Below is a small trained network, with its code and all its weights. Each question gives an input and a target symbol and asks what happens when units are switched off, that is, made to give their printed mean instead of their output.

import numpy as np


def w(rows, s, z=0):
    codes = np.array(rows[::2]) - 128.0
    scale = np.full(codes.shape[1], s)
    scale[-1] = z or s
    return codes * scale


def norm(h):
    return h / np.sqrt((h * h).mean(-1, keepdims=True) + 1e-5)


def f(y):
    return np.maximum(y, 0)


def softmax(a):
    e = np.exp(a - a.max(-1, keepdims=True))
    return e / e.sum(-1, keepdims=True)


def log_softmax(a):
    a = a - a.max(-1, keepdims=True)
    return a - np.log(np.exp(a).sum(-1, keepdims=True))


def net(x, mask):
    ids = ['ΓΘΠΣΨβδμτφω'.index(c) for c in x.split()]
    T = len(ids)
    res = E[ids] + P[:T]
    u = 0
    for l in range(2):
        r = norm(res)
        for j in range(2):
            rows = slice(3 * j, 3 * j + 3)
            q, k, v = (r @ M[l][rows].T for M in (Q, K, V))
            z = softmax(np.where(np.tri(T) > 0, q @ k.T / 3**0.5, -1e9)) @ v
            o = O[l][rows]
            res = res + np.where(mask[u + j], z, o[:, -1]) @ o[:, :-1]
        u += 2
        y = f(norm(res) @ A[l][:, :-1].T + A[l][:, -1])
        res = res + np.where(mask[u : u + 12], y, B[l][:, -1]) @ B[l][:, :-1]
        u += 12
    return log_softmax(norm(res)[-1] @ U[:, :-1].T + U[:, -1])


Q, K, V, O, A, B = {}, {}, {}, {}, {}, {}
E = w([
[145,194,97,138,30,114,58],'Γ',
[153,196,137,93,190,130,111],'Θ',
[21,87,165,189,74,176,51],'Π',
[112,123,110,122,181,180,85],'Σ',
[137,128,197,204,53,110,150],'Ψ',
[91,108,79,173,163,126,254],'β',
[80,183,199,241,100,134,147],'δ',
[144,134,126,102,166,192,99],'μ',
[128,83,115,152,166,84,96],'τ',
[102,99,155,49,105,65,123],'φ',
[188,169,140,94,152,160,130],'ω',
],0.0077)
P = w([
[122,2,23,237,28,64,135],'0',
[136,140,178,37,171,101,160],'1',
[155,114,148,36,163,97,143],'2',
[151,89,146,52,192,107,129],'3',
[96,192,188,80,142,141,183],'4',
[111,194,200,53,172,129,162],'5',
[104,168,188,57,197,131,156],'6',
[109,197,168,81,153,149,165],'7',
[98,206,175,80,146,149,164],'8',
],0.0025)
Q[0] = w([
[111,121,128,151,94,123,137],'L0H0',
[180,33,146,61,155,57,96],'L0H0',
[108,100,208,167,153,144,196],'L0H0',
[119,174,163,167,115,56,182],'L0H1',
[192,135,91,89,139,81,131],'L0H1',
[110,119,109,110,108,4,61],'L0H1',
],0.016)
K[0] = w([
[133,139,102,61,119,74,126],'L0H0',
[251,30,41,232,182,108,85],'L0H0',
[124,12,184,79,140,57,174],'L0H0',
[165,68,186,145,113,175,234],'L0H1',
[189,98,51,170,163,90,149],'L0H1',
[163,11,21,155,3,107,112],'L0H1',
],0.011)
V[0] = w([
[213,139,119,86,137,140,157],'L0H0',
[161,179,123,255,186,145,111],'L0H0',
[136,147,171,148,150,152,152],'L0H0',
[99,114,148,99,153,123,118],'L0H1',
[120,148,93,111,115,100,132],'L0H1',
[181,187,100,210,195,125,120],'L0H1',
],0.0075)
O[0] = w([
[113,155,205,61,68,153,114,2],'L0H0',
[253,37,136,170,229,115,60,171],'L0H0',
[147,109,195,166,176,138,148,168],'L0H0',
[176,123,128,138,195,135,126,130],'L0H1',
[134,128,117,180,101,103,137,51],'L0H1',
[30,202,117,168,130,53,36,233],'L0H1',
],0.0036,0.0015)
A[0] = w([
[63,160,174,90,86,154,99,134],'L0N0',
[201,130,80,84,31,96,131,58],'L0N1',
[40,124,122,168,158,123,140,167],'L0N2',
[173,102,194,148,81,126,218,5],'L0N3',
[133,221,201,224,177,254,158,44],'L0N4',
[190,129,43,121,139,163,156,132],'L0N5',
[124,157,173,96,165,141,99,155],'L0N6',
[48,74,112,121,215,106,161,90],'L0N7',
[166,242,117,97,153,112,130,113],'L0N8',
[174,75,161,168,158,95,72,135],'L0N9',
[126,93,164,73,184,54,119,110],'L0N10',
[103,28,161,169,35,208,117,168],'L0N11',
],0.0052,0.0016)
B[0] = w([
[176,83,146,100,87,85,128,169],'L0N0',
[218,63,87,129,171,136,137,148],'L0N1',
[104,122,145,64,110,87,111,220],'L0N2',
[198,167,171,151,121,97,220,197],'L0N3',
[160,200,148,73,254,58,51,238],'L0N4',
[88,137,121,123,167,144,147,167],'L0N5',
[85,109,76,165,118,146,117,185],'L0N6',
[180,103,144,59,171,108,145,252],'L0N7',
[95,38,130,77,171,153,111,181],'L0N8',
[122,135,132,86,33,132,144,213],'L0N9',
[176,126,85,164,83,171,81,195],'L0N10',
[102,100,212,151,173,238,147,197],'L0N11',
],0.0075,0.0039)
Q[1] = w([
[102,188,64,170,248,103,113],'L1H0',
[169,70,61,108,46,31,66],'L1H0',
[102,219,151,96,138,92,171],'L1H0',
[109,31,108,95,92,254,142],'L1H1',
[186,106,43,89,54,120,85],'L1H1',
[123,158,94,72,157,144,157],'L1H1',
],0.012)
K[1] = w([
[156,156,126,71,253,135,82],'L1H0',
[114,76,69,232,130,40,109],'L1H0',
[202,173,187,91,104,55,154],'L1H0',
[60,16,101,201,117,192,178],'L1H1',
[144,100,95,223,86,57,73],'L1H1',
[154,158,68,125,87,141,183],'L1H1',
],0.011)
V[1] = w([
[11,170,31,213,194,57,191],'L1H0',
[219,169,54,213,205,187,134],'L1H0',
[188,132,42,127,54,40,66],'L1H0',
[140,141,69,41,172,149,36],'L1H1',
[130,187,167,166,120,253,54],'L1H1',
[38,113,209,128,250,131,125],'L1H1',
],0.007)
O[1] = w([
[91,217,217,34,216,150,158,61],'L1H0',
[196,103,253,160,122,132,152,133],'L1H0',
[144,220,82,207,170,206,137,47],'L1H0',
[110,44,160,126,95,225,129,127],'L1H1',
[38,90,206,195,138,74,173,1],'L1H1',
[128,146,67,243,194,178,126,197],'L1H1',
],0.0054,0.0053)
A[1] = w([
[140,89,108,113,95,180,169,133],'L1N0',
[81,125,164,157,134,165,86,149],'L1N1',
[128,144,111,78,81,137,117,78],'L1N2',
[134,121,121,149,135,60,159,127],'L1N3',
[35,201,102,133,59,114,120,78],'L1N4',
[105,186,123,163,129,88,103,120],'L1N5',
[108,113,156,173,119,138,155,125],'L1N6',
[175,157,236,138,66,122,186,58],'L1N7',
[13,194,97,119,66,120,142,121],'L1N8',
[142,116,107,101,216,146,252,127],'L1N9',
[189,114,102,111,155,101,144,143],'L1N10',
[82,133,194,53,104,116,149,3],'L1N11',
],0.011,0.0037)
B[1] = w([
[103,154,137,117,180,144,173,171],'L1N0',
[90,151,105,127,105,107,151,160],'L1N1',
[148,89,155,149,148,88,101,170],'L1N2',
[121,142,137,114,153,182,108,177],'L1N3',
[37,144,94,143,73,170,93,156],'L1N4',
[100,159,138,105,161,88,140,141],'L1N5',
[141,125,148,97,161,93,113,154],'L1N6',
[185,134,132,254,109,162,133,186],'L1N7',
[74,156,64,186,97,167,55,163],'L1N8',
[152,122,87,103,69,98,211,247],'L1N9',
[88,159,154,151,124,112,142,254],'L1N10',
[82,197,156,113,47,186,128,148],'L1N11',
],0.016,0.0072)
U = w([
[118,186,221,70,70,181,105,128],'Γ',
[39,177,57,165,76,169,88,158],'Θ',
[146,151,83,89,112,92,219,207],'Π',
[104,122,107,126,183,255,172,47],'Σ',
[70,239,174,157,185,43,113,3],'Ψ',
[212,209,56,103,163,149,50,87],'β',
[184,134,166,240,132,155,136,188],'δ',
[41,37,165,154,158,108,139,129],'μ',
[182,71,176,64,166,166,112,97],'τ',
[148,106,145,110,81,14,52,88],'φ',
[167,32,57,125,90,165,88,100],'ω',
],0.0084,0.0025)

Each question gives the input, a string of symbols that net reads in full, and the target symbol t.
The units are the heads (3 rows each of Q, K, V and O) and the neurons (one row each of A and B). Each row of codes is followed by its name. A weight is (code - 128) times the scale printed after its matrix; where a second scale follows, it is the last column's (O, A, B and U).
mask holds one flag per unit, layer by layer, with each layer's heads first. A switched-off unit (its flag False) gives its mean, the last column of its rows in O or B, instead of its output. The means were averaged over made-up inputs and are rounded, as every weight is.
A unit's drop is (log p(t) with every unit on - log p(t) with that unit switched off) / (log p(t) with every unit on - log p(t) with every unit switched off).
The circuit of an input: a set's keep is (log p(t) with only the set's units on - log p(t) with every unit switched off) / (log p(t) with every unit on - log p(t) with every unit switched off). Starting from the 12 units with the biggest drops (on a tie, the unit counted first), units are removed one at a time, each time the one whose removal leaves the highest keep (on an exact tie, the one counted first), for as long as the keep stays at least 0.8.
circuit, biggest first: the units of the circuit, biggest drop first
most important unit: the unit with the biggest drop
top k neurons: the k neurons with the biggest drops, biggest first
k most important neurons of layer l: the k neurons of layer l with the biggest drops, biggest first
input β Σ β Ψ β Π, target μ: top 2 neurons => [L0N11, L1N1]
input τ Θ φ Π Γ, target β: most important unit => L1H0
input Θ τ Θ Γ Ψ μ β Σ τ, target Σ: top 2 neurons => [L1N0, L0N7]
input Ψ Σ β Σ, target Ψ: 2 most important neurons of layer 0 => [L0N11, L0N4]
input β Θ β τ β ω, target β: circuit, biggest first => [L0N8, L1H1]
input δ Σ Γ, target Ψ: circuit, biggest first => [L0N1, L1N9, L1H1, L1N10]
input Ψ β Ψ τ, target φ: top 2 neurons => [L0N7, L1N9]
input Γ β δ, target Ψ: top 2 neurons => [L0N4, L1N9]
input Θ Ψ δ β Ψ τ, target Σ: top 3 neurons => [L1N0, L1N9, L0N7]
input β Σ β Θ, target β: top 4 neurons => [L0N8, L0N4, L1N9, L1N7]
input φ δ ω, target φ: top 3 neurons => [L0N8, L0N4, L1N7]
input μ Ψ β Ψ, target δ: top 2 neurons => [L1N7, L0N3]
input Π μ β τ Σ τ, target μ: 2 most important neurons of layer 0 => [L0N11, L0N4]
input β Γ β Γ μ β β β μ, target β: circuit, biggest first => [L0N4]
input β Σ δ μ β Ψ β Γ, target Γ: top 2 neurons => [L1N11, L0N1]
input β Ψ Ψ μ, target β: top 3 neurons => [L1N9, L1N7, L0N4]
input Ψ φ Θ, target Ψ: 3 most important neurons of layer 1 => [L1N10, L1N9, L1N7]
input Γ β Θ β μ τ δ τ, target δ: top 2 neurons => [L1N7, L0N1]
input Θ β Θ μ, target Θ: 3 most important neurons of layer 1 => [L1N1, L1N9, L1N3]
input μ Ψ β Ψ ω, target Ψ: top neuron => [L0N4]
input β Θ Θ, target β: 3 most important neurons of layer 0 => [L0N8, L0N4, L0N10]
input δ φ β Ψ Θ Γ, target Ψ: top 2 neurons => [L0N9, L0N1]
input μ τ Ψ Ψ τ, target ω: 4 most important neurons of layer 0 => [L0N10, L0N9, L0N7, L0N11]
input Θ β Π β β Γ β Ψ Ψ, target δ: 2 most important neurons of layer 0 => [L0N11, L0N3]
input Σ Π Π φ, target τ: 3 most important neurons of layer 0 => [L0N10, L0N11, L0N5]
